Below is a small trained network, with its code and all its weights. Each question gives an input and a target symbol and asks what happens when units are switched off, that is, made to give their printed mean instead of their output.

import numpy as np


def w(rows, s, z=0):
    codes = np.array(rows[::2]) - 128.0
    scale = np.full(codes.shape[1], s)
    scale[-1] = z or s
    return codes * scale


def f(y):
    return np.maximum(y, 0)


def softmax(a):
    e = np.exp(a - a.max(-1, keepdims=True))
    return e / e.sum(-1, keepdims=True)


def log_softmax(a):
    a = a - a.max(-1, keepdims=True)
    return a - np.log(np.exp(a).sum(-1, keepdims=True))


def net(x, mask):
    ids = ['βγδεημξπσψω'.index(c) for c in x.split()]
    T = len(ids)
    res = E[ids] + P[:T]
    r = res
    for j in range(2):
        rows = slice(3 * j, 3 * j + 3)
        q, k, v = (r @ M[0][rows].T for M in (Q, K, V))
        z = softmax(np.where(np.tri(T) > 0, q @ k.T / 3**0.5, -1e9)) @ v
        o = O[0][rows]
        res = res + np.where(mask[j], z, o[:, -1]) @ o[:, :-1]
    y = f(res @ A[0][:, :-1].T + A[0][:, -1])
    res = res + np.where(mask[2:26], y, B[0][:, -1]) @ B[0][:, :-1]
    return log_softmax(res[-1] @ U[:, :-1].T + U[:, -1])


Q, K, V, O, A, B = {}, {}, {}, {}, {}, {}
E = w([
[181,172,65],'β',
[73,27,90],'γ',
[204,135,147],'δ',
[128,151,76],'ε',
[169,133,33],'η',
[237,80,171],'μ',
[146,149,63],'ξ',
[144,153,218],'π',
[74,171,8],'σ',
[206,169,102],'ψ',
[205,211,80],'ω',
],0.017)
P = w([
[108,7,146],'0',
[210,180,121],'1',
[221,174,155],'2',
[73,135,129],'3',
[222,140,105],'4',
[142,168,128],'5',
[67,184,127],'6',
[246,128,79],'7',
],0.013)
Q[0] = w([
[79,191,188],'H0',
[72,154,95],'H0',
[88,136,1],'H0',
[183,229,64],'H1',
[254,50,92],'H1',
[122,151,152],'H1',
],0.0082)
K[0] = w([
[221,254,119],'H0',
[141,207,31],'H0',
[59,128,160],'H0',
[231,69,25],'H1',
[125,38,147],'H1',
[180,185,56],'H1',
],0.0083)
V[0] = w([
[16,93,141],'H0',
[231,183,182],'H0',
[214,176,186],'H0',
[186,254,36],'H1',
[70,196,99],'H1',
[109,161,125],'H1',
],0.0079)
O[0] = w([
[30,83,246,173],'H0',
[110,102,126,3],'H0',
[134,1,63,10],'H0',
[213,114,153,81],'H1',
[107,130,206,40],'H1',
[168,140,216,81],'H1',
],0.008,0.0061)
A[0] = w([
[173,195,127,145],'N0',
[147,183,194,234],'N1',
[140,203,29,130],'N2',
[84,153,143,166],'N3',
[249,134,161,124],'N4',
[107,125,209,115],'N5',
[20,56,118,139],'N6',
[173,88,117,140],'N7',
[28,203,72,48],'N8',
[155,104,26,70],'N9',
[106,129,113,32],'N10',
[125,85,220,51],'N11',
[109,41,169,254],'N12',
[71,129,129,118],'N13',
[136,161,117,98],'N14',
[88,130,115,212],'N15',
[51,100,65,178],'N16',
[103,123,96,63],'N17',
[61,132,136,138],'N18',
[157,116,191,231],'N19',
[82,185,155,46],'N20',
[89,88,162,119],'N21',
[133,227,109,127],'N22',
[79,197,207,174],'N23',
],0.011,0.0045)
B[0] = w([
[94,69,140,210],'N0',
[103,91,89,187],'N1',
[86,139,228,250],'N2',
[131,121,38,168],'N3',
[49,91,184,203],'N4',
[82,85,107,146],'N5',
[100,134,140,183],'N6',
[96,164,109,163],'N7',
[123,88,82,206],'N8',
[110,195,171,203],'N9',
[176,104,150,131],'N10',
[162,130,153,134],'N11',
[158,3,139,156],'N12',
[163,105,105,158],'N13',
[135,73,126,157],'N14',
[198,213,127,167],'N15',
[177,227,175,185],'N16',
[138,156,83,139],'N17',
[223,118,94,167],'N18',
[152,90,21,145],'N19',
[27,202,74,168],'N20',
[87,81,220,148],'N21',
[166,37,92,218],'N22',
[96,160,26,200],'N23',
],0.0057,0.014)
U = w([
[168,137,98,227],'β',
[122,185,46,7],'γ',
[52,165,180,110],'δ',
[23,77,111,90],'ε',
[101,163,147,211],'η',
[146,254,128,152],'μ',
[177,99,85,132],'ξ',
[199,57,45,206],'π',
[107,28,96,77],'σ',
[147,170,114,92],'ψ',
[104,134,141,126],'ω',
],0.0094,0.0016)

Each question gives the input, a string of symbols that net reads in full, and the target symbol t.
The units are the heads (3 rows each of Q, K, V and O) and the neurons (one row each of A and B). Each row of codes is followed by its name. A weight is (code - 128) times the scale printed after its matrix; where a second scale follows, it is the last column's (O, A, B and U).
mask holds one flag per unit, heads first, then neurons. A switched-off unit (its flag False) gives its mean, the last column of its rows in O or B, instead of its output. The means were averaged over made-up inputs and are rounded, as every weight is.
A unit's drop is (log p(t) with every unit on - log p(t) with that unit switched off) / (log p(t) with every unit on - log p(t) with every unit switched off).
unit that matters most: the unit with the biggest drop
top k neurons: the k neurons with the biggest drops, biggest first
heads that matter: for each layer, one digit per head in row order, 1 if its drop is at least 0.15 and else 0, layers parted by /
drop when u is switched off: that unit's drop, to one decimal
input γ γ ω, target ε: heads that matter -> 00
input γ ψ β, target γ: heads that matter -> 11
input γ μ δ ω ξ, target γ: heads that matter -> 11
input μ σ ψ σ γ, target μ: heads that matter -> 01
input μ ψ ψ ψ ψ π β σ, target μ: heads that matter -> 10
input γ ξ ψ ε ψ, target γ: heads that matter -> 11
input μ ξ σ σ ε, target μ: unit that matters most -> H1
input π μ ω η, target μ: heads that matter -> 10
input π ε σ ω π, target π: top 2 neurons -> (N2; N19)
input μ η γ ξ ψ ω ξ σ, target μ: top 2 neurons -> (N9; N2)
input μ σ γ μ ε, target μ: top 2 neurons -> (N9; N16)
input μ π η ω γ, target μ: top 2 neurons -> (N16; N9)
input σ γ π, target π: drop when N2 is switched off -> 0.2
input μ π γ ψ β η β η, target μ: drop when N1 is switched off -> 0.0
input γ γ γ ω δ, target γ: drop when H0 is switched off -> 0.9
input γ γ ε ε ε, target γ: drop when N23 is switched off -> 0.4
input γ γ γ μ γ, target γ: top neuron -> (N2)
